Here is a tiny trained network, its code and every weight. The questions are about switching its units off for an input and a class, where a switched-off unit gives its printed mean instead of its output.

import numpy as np


def w(rows, s, z=0):
    codes = np.array(rows[::2]) - 128.0
    scale = np.full(codes.shape[1], s)
    scale[-1] = z or s
    return codes * scale


def f(y):
    return y / 2 * (1 + np.tanh(0.7978845608 * (y + 0.044715 * y**3)))


def log_softmax(a):
    a = a - a.max(-1, keepdims=True)
    return a - np.log(np.exp(a).sum(-1, keepdims=True))


def net(x, mask):
    res = np.array(x, float).reshape(1, 3) / 4 @ E
    y = f(res @ A[0][:, :-1].T + A[0][:, -1])
    res = res + np.where(mask, y, B[0][:, -1]) @ B[0][:, :-1]
    return log_softmax(res[-1] @ U[:, :-1].T + U[:, -1])


A, B = {}, {}
E = w([
[175,75,122,254,85,53,122,219],'x0',
[210,145,254,91,146,118,250,171],'x1',
[137,39,175,85,59,65,165,217],'x2',
],0.0094)
A[0] = w([
[35,149,19,152,148,173,12,88,252],'neuron 0',
[101,77,188,1,108,127,169,149,170],'neuron 1',
[62,135,68,131,101,177,85,103,244],'neuron 2',
[183,97,148,220,91,14,149,244,238],'neuron 3',
[137,197,176,52,192,173,192,52,192],'neuron 4',
[189,75,140,85,137,31,162,219,108],'neuron 5',
],0.0079,0.0044)
B[0] = w([
[34,132,55,64,144,100,112,2,250],'neuron 0',
[88,209,98,26,70,129,59,62,182],'neuron 1',
[70,173,46,150,135,125,133,107,197],'neuron 2',
[127,52,104,168,184,22,179,69,237],'neuron 3',
[184,184,124,56,143,210,221,191,208],'neuron 4',
[96,81,117,131,68,33,144,81,190],'neuron 5',
],0.0088,0.016)
U = w([
[179,135,179,86,51,126,159,141,72],'0',
[135,133,164,184,109,118,83,172,2],'1',
[111,84,159,142,126,148,89,165,3],'2',
[44,114,62,124,133,92,131,49,251],'3',
[86,128,130,123,61,115,21,162,42],'4',
[192,187,135,109,180,234,171,168,217],'5',
[199,55,144,255,179,78,186,140,105],'6',
],0.0089,0.0025)

Each question gives the input, the list of numbers given to net, and the class t.
The units are the neurons (one row each of A and B). Each row of codes is followed by its name. A weight is (code - 128) times the scale printed after its matrix; where a second scale follows, it is the last column's (A, B and U).
mask holds one flag per neuron, in row order. A switched-off neuron (its flag False) gives its mean, the last column of its row in B, instead of its output. The means were averaged over made-up inputs and are rounded, as every weight is.
A unit's drop is (log p(t) with every unit on - log p(t) with that unit switched off) / (log p(t) with every unit on - log p(t) with every unit switched off).
The circuit of an input: a set's keep is (log p(t) with only the set's units on - log p(t) with every unit switched off) / (log p(t) with every unit on - log p(t) with every unit switched off). Starting from all 6 units, units are removed one at a time, each time the one whose removal leaves the highest keep (on an exact tie, the one counted first), for as long as the keep stays at least 0.8.
circuit, biggest first: the units of the circuit, biggest drop first
k most important neurons: the k neurons with the biggest drops, biggest first
drop of u: that unit's drop, to one decimal
input [-6,-1,4], class 5: circuit, biggest first -> [neuron 0; neuron 3; neuron 5]
input [-5,2,-5], class 5: circuit, biggest first -> [neuron 4]
input [2,6,0], class 6: 2 most important neurons -> [neuron 0; neuron 3]
input [-5,0,-5], class 5: 3 most important neurons -> [neuron 4; neuron 3; neuron 5]
input [-7,7,7], class 0: 2 most important neurons -> [neuron 5; neuron 1]
input [-8,0,-7], class 5: 3 most important neurons -> [neuron 4; neuron 3; neuron 5]
input [-6,8,4], class 0: 2 most important neurons -> [neuron 1; neuron 5]
input [6,-4,3], class 6: drop of neuron 5 -> 0.0
input [-1,7,2], class 0: drop of neuron 0 -> 0.7
input [-7,-1,6], class 5: drop of neuron 1 -> -0.1
input [7,3,-6], class 6: drop of neuron 0 -> 0.1
